Here is a tiny trained network, its code and every weight. The questions are about switching its units off for an input and a class, where a switched-off unit gives its printed mean instead of its output.

import numpy as np


def w(rows, s, z=0):
    codes = np.array(rows[::2]) - 128.0
    scale = np.full(codes.shape[1], s)
    scale[-1] = z or s
    return codes * scale


def f(y):
    return np.maximum(y, 0)


def log_softmax(a):
    a = a - a.max(-1, keepdims=True)
    return a - np.log(np.exp(a).sum(-1, keepdims=True))


def net(x, mask):
    res = np.array(x, float).reshape(1, 5) / 4 @ E
    y = f(res @ A[0][:, :-1].T + A[0][:, -1])
    res = res + np.where(mask, y, B[0][:, -1]) @ B[0][:, :-1]
    return log_softmax(res[-1] @ U[:, :-1].T + U[:, -1])


A, B = {}, {}
E = w([
[138,124,120,118,131,139],'x0',
[135,193,55,43,44,14],'x1',
[89,35,201,10,161,67],'x2',
[254,150,211,179,97,98],'x3',
[83,247,213,76,99,195],'x4',
],0.0064)
A[0] = w([
[204,77,45,162,144,151,89],'N1',
[126,92,157,152,151,176,38],'N2',
[120,156,99,239,143,172,102],'N3',
[156,33,114,129,146,105,97],'N4',
[122,85,143,200,166,212,63],'N5',
[146,105,82,155,179,84,45],'N6',
[139,173,87,171,139,149,65],'N7',
[109,80,204,48,128,91,50],'N8',
[187,106,148,145,125,91,107],'N9',
[87,174,183,122,104,143,49],'N10',
[167,158,76,171,102,146,90],'N11',
[119,84,169,89,149,127,85],'N12',
[111,196,151,50,40,140,122],'N13',
[108,189,184,88,150,170,198],'N14',
[123,196,65,64,69,73,138],'N15',
[156,164,210,134,91,116,130],'N16',
[125,221,141,120,114,203,90],'N17',
[74,165,206,116,126,167,79],'N18',
[34,99,98,140,197,208,117],'N19',
[254,125,198,178,158,147,95],'N20',
[149,72,198,63,209,98,76],'N21',
[120,149,120,142,155,137,3],'N22',
[59,146,47,113,114,112,124],'N23',
[202,154,144,192,44,125,133],'N24',
[163,64,107,100,159,111,115],'N25',
[79,152,108,142,84,42,81],'N26',
[131,207,31,178,97,147,97],'N27',
[79,95,251,194,212,170,123],'N28',
[132,226,151,42,134,143,83],'N29',
[135,146,135,114,66,53,105],'N30',
[147,107,27,168,128,39,141],'N31',
[135,139,105,101,92,77,66],'N32',
[204,134,189,125,134,103,187],'N33',
[154,175,78,92,50,92,69],'N34',
[72,136,45,140,135,211,120],'N35',
[145,115,72,151,143,29,115],'N36',
],0.0095,0.011)
B[0] = w([
[122,137,136,188,121,141,177],'N1',
[194,51,58,110,30,198,138],'N2',
[103,181,189,97,59,118,193],'N3',
[90,161,111,181,100,134,174],'N4',
[179,94,104,103,57,179,179],'N5',
[141,128,170,222,111,119,139],'N6',
[83,192,215,96,39,108,146],'N7',
[79,197,199,102,35,87,171],'N8',
[80,117,89,79,169,112,156],'N9',
[84,105,139,253,157,114,144],'N10',
[95,164,166,102,83,102,165],'N11',
[66,178,143,109,73,109,155],'N12',
[114,138,117,195,154,108,225],'N13',
[116,130,111,186,140,135,255],'N14',
[150,87,109,96,94,194,249],'N15',
[91,119,83,88,181,107,186],'N16',
[115,123,129,168,123,105,186],'N17',
[93,130,86,171,103,118,169],'N18',
[110,131,66,96,156,73,214],'N19',
[82,111,73,105,156,85,196],'N20',
[52,182,173,114,59,105,180],'N21',
[196,72,144,119,175,77,128],'N22',
[125,119,90,83,147,70,200],'N23',
[101,112,88,85,160,94,209],'N24',
[93,165,125,168,86,120,169],'N25',
[169,74,130,123,79,140,164],'N26',
[113,177,211,78,86,105,205],'N27',
[168,95,89,117,60,182,233],'N28',
[112,127,116,194,125,137,189],'N29',
[134,107,118,115,85,167,180],'N30',
[120,147,134,183,160,134,223],'N31',
[162,70,79,102,72,174,150],'N32',
[113,134,81,102,152,109,225],'N33',
[148,82,101,100,74,205,182],'N34',
[111,128,68,95,152,80,197],'N35',
[87,147,115,178,130,144,186],'N36',
],0.011,0.0083)
U = w([
[145,100,115,92,81,209,72],'0',
[108,170,193,84,89,117,93],'1',
[119,132,123,206,123,136,70],'2',
[112,120,83,58,155,92,29],'3',
[129,137,125,109,131,137,242],'4',
[155,142,135,99,182,151,188],'5',
[217,81,248,112,210,137,7],'6',
[254,101,231,105,188,105,7],'7',
],0.017,0.015)

Each question gives the input, the list of numbers given to net, and the class t.
The units are the neurons (one row each of A and B). Each row of codes is followed by its name. A weight is (code - 128) times the scale printed after its matrix; where a second scale follows, it is the last column's (A, B and U).
mask holds one flag per neuron, in row order. A switched-off neuron (its flag False) gives its mean, the last column of its row in B, instead of its output. The means were averaged over made-up inputs and are rounded, as every weight is.
A unit's drop is (log p(t) with every unit on - log p(t) with that unit switched off) / (log p(t) with every unit on - log p(t) with every unit switched off).
The circuit of an input: a set's keep is (log p(t) with only the set's units on - log p(t) with every unit switched off) / (log p(t) with every unit on - log p(t) with every unit switched off). Starting from the 12 units with the biggest drops (on a tie, the unit counted first), units are removed one at a time, each time the one whose removal leaves the highest keep (on an exact tie, the one counted first), for as long as the keep stays at least 0.8.
units of the circuit, in order: the units of the circuit, biggest drop first
unit that matters most: the unit with the biggest drop
top k neurons: the k neurons with the biggest drops, biggest first
drop when u is switched off: that unit's drop, to one decimal
input [0,1,8,-8,5], class 1: units of the circuit, in order => [N8]
input [2,6,1,-7,7], class 2: units of the circuit, in order => [N13; N29]
input [-2,7,-7,7,6], class 0: top 3 neurons => [N34; N15; N30]
input [-5,7,2,8,-1], class 3: top 3 neurons => [N24; N33; N16]
input [-1,-3,-2,-5,-4], class 3: top 3 neurons => [N19; N35; N14]
input [0,4,2,5,-6], class 2: units of the circuit, in order => [N31; N36]
input [5,-2,6,7,1], class 3: top 3 neurons => [N20; N33; N16]
input [4,3,2,2,4], class 2: units of the circuit, in order => [N13; N29]
input [1,-7,0,-8,-4], class 3: top 2 neurons => [N19; N35]
input [1,-6,-5,7,1], class 3: units of the circuit, in order => [N20; N24]
input [-8,7,7,8,6], class 3: top 2 neurons => [N16; N33]
input [3,6,-3,-3,-4], class 0: units of the circuit, in order => [N15; N34]
input [4,-3,-8,0,-6], class 1: units of the circuit, in order => [N3; N27]
input [-3,-2,1,-5,5], class 2: top 2 neurons => [N14; N24]
input [1,0,-5,-7,-1], class 3: units of the circuit, in order => [N35]
input [-5,-5,-3,2,1], class 0: top 3 neurons => [N28; N5; N13]
input [6,7,8,0,-6], class 1: top 2 neurons => [N8; N21]
input [-4,6,-4,4,7], class 2: top 3 neurons => [N13; N29; N17]
input [-8,6,5,-4,-6], class 4: top 3 neurons => [N28; N31; N23]
input [5,8,3,-1,-8], class 0: unit that matters most => N15
input [-3,0,6,4,-2], class 1: top 2 neurons => [N21; N8]
input [-4,-8,3,-6,6], class 0: top 2 neurons => [N28; N5]
input [-8,-8,3,-7,-7], class 0: top 3 neurons => [N28; N5; N2]
input [4,0,5,6,1], class 3: top 2 neurons => [N33; N16]
input [-4,-4,3,-2,-7], class 2: drop when N4 is switched off => 0.1
input [7,8,-7,-1,-2], class 0: drop when N34 is switched off => 0.6
input [5,-2,6,8,7], class 3: unit that matters most => N16
input [2,-7,-1,5,-2], class 0: drop when N5 is switched off => 0.2
input [0,4,0,2,-3], class 0: drop when N5 is switched off => -0.3
